After every row comes roughly how far along a hidden order it lies, from 0 to 12.
In the rows, 128 means zero.
[125, 117, 105, 100, 106, 158, 120, 106, 112, 112, 120, 68, 93, 94, 116, 149, 128, 77, 155, 122, 124, 83, 118, 141, 126, 199]  0
[147, 131, 131, 196, 134, 94, 91, 143, 139, 160, 132, 137, 162, 160, 120, 119, 154, 119, 147, 129, 133, 117, 127, 114, 130, 21]  7
[118, 124, 102, 122, 136, 155, 163, 107, 140, 147, 130, 127, 152, 154, 121, 135, 137, 112, 125, 135, 144, 97, 120, 134, 124, 71]  3
[106, 139, 98, 86, 147, 161, 169, 106, 137, 125, 142, 125, 108, 129, 129, 118, 133, 121, 146, 135, 139, 109, 130, 141, 125, 113]  3
[117, 129, 125, 107, 141, 144, 151, 122, 131, 142, 135, 129, 115, 118, 123, 132, 139, 117, 147, 141, 141, 84, 126, 128, 128, 60]  8
[121, 132, 134, 101, 146, 146, 158, 128, 129, 153, 133, 147, 111, 118, 126, 130, 140, 127, 146, 144, 143, 89, 126, 129, 129, 120]  11
[126, 137, 90, 112, 134, 131, 138, 100, 135, 162, 131, 99, 106, 128, 126, 122, 139, 90, 179, 128, 133, 74, 121, 142, 128, 168]  2
[111, 117, 163, 76, 128, 166, 140, 142, 106, 107, 121, 118, 99, 93, 128, 147, 119, 135, 103, 135, 127, 117, 124, 135, 132, 127]  12
[116, 135, 116, 102, 150, 142, 153, 117, 134, 140, 142, 141, 119, 128, 127, 126, 139, 130, 145, 138, 143, 110, 129, 137, 127, 88]  7
[120, 122, 123, 80, 120, 143, 150, 110, 113, 142, 112, 81, 89, 97, 128, 140, 129, 82, 170, 127, 126, 46, 113, 140, 128, 207]  7
[102, 135, 127, 57, 139, 143, 173, 112, 121, 119, 126, 126, 82, 76, 130, 137, 131, 137, 169, 142, 136, 58, 122, 142, 131, 139]  9
[132, 114, 97, 108, 113, 148, 155, 113, 127, 149, 121, 100, 133, 136, 115, 147, 143, 67, 141, 130, 142, 73, 119, 136, 122, 137]  2
[98, 119, 131, 50, 138, 186, 167, 112, 111, 85, 132, 108, 83, 76, 128, 142, 113, 130, 116, 131, 132, 103, 127, 143, 130, 175]  7

[127, 137, 128, 132, 137, 122, 100, 147, 111, 109, 113, 123, 141, 140, 134, 137, 137, 138, 101, 132, 161, 113, 118, 130, 141, 86, 97, 133, 111, 139, 149, 129, 119, 139, 130, 141, 141, 135, 128, 136, 113, 156, 89, 103, 138, 139, 128]  2
[124, 127, 131, 115, 117, 127, 106, 142, 139, 126, 122, 137, 95, 118, 112, 129, 132, 159, 163, 134, 127, 119, 128, 109, 137, 144, 132, 102, 115, 114, 77, 123, 109, 122, 126, 153, 115, 133, 108, 150, 152, 95, 115, 106, 131, 136, 130]  12
[122, 118, 103, 135, 117, 118, 153, 129, 135, 141, 135, 133, 131, 118, 117, 118, 109, 106, 156, 125, 90, 141, 144, 128, 115, 167, 141, 115, 147, 118, 110, 129, 123, 116, 121, 111, 111, 125, 123, 105, 130, 113, 153, 121, 124, 114, 136]  11
[129, 133, 131, 129, 130, 125, 105, 147, 116, 114, 117, 122, 136, 133, 137, 135, 136, 139, 116, 130, 158, 113, 115, 132, 139, 91, 104, 144, 111, 132, 137, 120, 121, 138, 129, 151, 140, 129, 129, 135, 117, 154, 96, 98, 138, 143, 125]  4
[121, 119, 118, 143, 144, 105, 148, 133, 149, 119, 136, 135, 134, 142, 109, 139, 109, 88, 104, 129, 100, 140, 147, 119, 119, 145, 115, 97, 142, 139, 176, 158, 130, 70, 127, 103, 127, 143, 141, 116, 115, 104, 123, 221, 108, 114, 142]  10
[126, 141, 101, 147, 150, 117, 134, 130, 125, 118, 136, 114, 168, 151, 138, 133, 109, 122, 50, 119, 152, 132, 115, 143, 128, 135, 99, 120, 138, 145, 203, 140, 117, 109, 112, 118, 166, 139, 125, 129, 95, 143, 117, 112, 131, 129, 143]  4
[129, 128, 143, 146, 135, 105, 125, 137, 109, 124, 95, 120, 148, 151, 132, 118, 128, 99, 61, 129, 158, 121, 125, 149, 124, 110, 98, 150, 116, 160, 166, 118, 155, 130, 142, 114, 145, 142, 153, 93, 111, 155, 138, 200, 119, 115, 130]  0
[121, 115, 119, 140, 124, 108, 146, 138, 134, 137, 115, 138, 124, 127, 107, 126, 121, 100, 146, 133, 91, 135, 148, 124, 111, 147, 139, 116, 138, 128, 118, 130, 135, 96, 133, 118, 108, 135, 141, 94, 134, 121, 150, 182, 113, 108, 131]  9

New part:
[182, 151, 107, 183, 156, 134, 104, 157, 92, 221, 204, 172, 146, 155, 149, 144, 153, 142, 134, 130, 142, 99, 153, 163]  4
[153, 149, 120, 224, 149, 128, 114, 136, 112, 210, 168, 185, 141, 216, 149, 128, 142, 187, 153, 128, 192, 107, 157, 135]  4
[160, 161, 147, 188, 147, 131, 128, 119, 134, 194, 145, 180, 136, 196, 118, 109, 127, 148, 145, 142, 160, 115, 192, 119]  1
[141, 157, 129, 188, 165, 127, 124, 128, 123, 217, 153, 176, 143, 169, 126, 122, 142, 163, 138, 149, 149, 114, 155, 159]  4
[162, 159, 111, 235, 178, 157, 164, 178, 52, 216, 196, 169, 138, 207, 135, 113, 122, 132, 103, 108, 155, 104, 129, 177]  2
[172, 153, 128, 184, 151, 133, 113, 145, 144, 226, 201, 164, 150, 151, 137, 137, 144, 135, 122, 128, 139, 104, 166, 169]  12
[184, 154, 123, 211, 145, 132, 103, 143, 123, 214, 177, 173, 142, 175, 198, 135, 157, 199, 146, 131, 161, 105, 152, 139]  0
[178, 152, 123, 178, 195, 186, 133, 187, 114, 236, 171, 166, 142, 157, 132, 132, 182, 140, 127, 189, 140, 109, 151, 165]  4
[167, 155, 108, 232, 160, 143, 151, 169, 88, 225, 210, 162, 136, 196, 150, 124, 121, 140, 120, 116, 146, 103, 137, 240]  7
[150, 155, 143, 219, 137, 141, 144, 128, 122, 207, 132, 201, 129, 177, 113, 100, 117, 146, 150, 117, 169, 116, 143, 109]  4
[192, 175, 126, 137, 166, 134, 86, 121, 145, 219, 163, 172, 207, 124, 133, 149, 168, 142, 141, 146, 131, 111, 164, 140]  0
[154, 157, 169, 186, 141, 130, 122, 126, 170, 213, 188, 206, 154, 163, 145, 117, 132, 151, 213, 119, 192, 114, 157, 113]  5
[168, 150, 107, 199, 154, 143, 115, 165, 96, 225, 207, 161, 149, 171, 168, 137, 143, 145, 146, 123, 143, 106, 145, 178]  2
[181, 158, 139, 162, 140, 129, 96, 116, 175, 214, 169, 169, 149, 147, 139, 154, 151, 154, 154, 133, 145, 112, 154, 129]  9
[162, 164, 134, 200, 152, 133, 134, 137, 117, 237, 155, 178, 185, 173, 125, 121, 132, 142, 126, 116, 152, 112, 147, 147]  6
[158, 148, 127, 174, 142, 130, 98, 132, 131, 220, 154, 167, 142, 162, 128, 129, 148, 144, 140, 130, 143, 110, 155, 127]  6
[171, 194, 133, 225, 144, 40, 144, 133, 113, 218, 162, 197, 137, 197, 122, 106, 115, 148, 128, 107, 164, 112, 144, 135]  3
[200, 180, 122, 158, 150, 135, 104, 140, 130, 219, 178, 163, 151, 157, 135, 139, 149, 141, 124, 128, 139, 108, 156, 144]  11
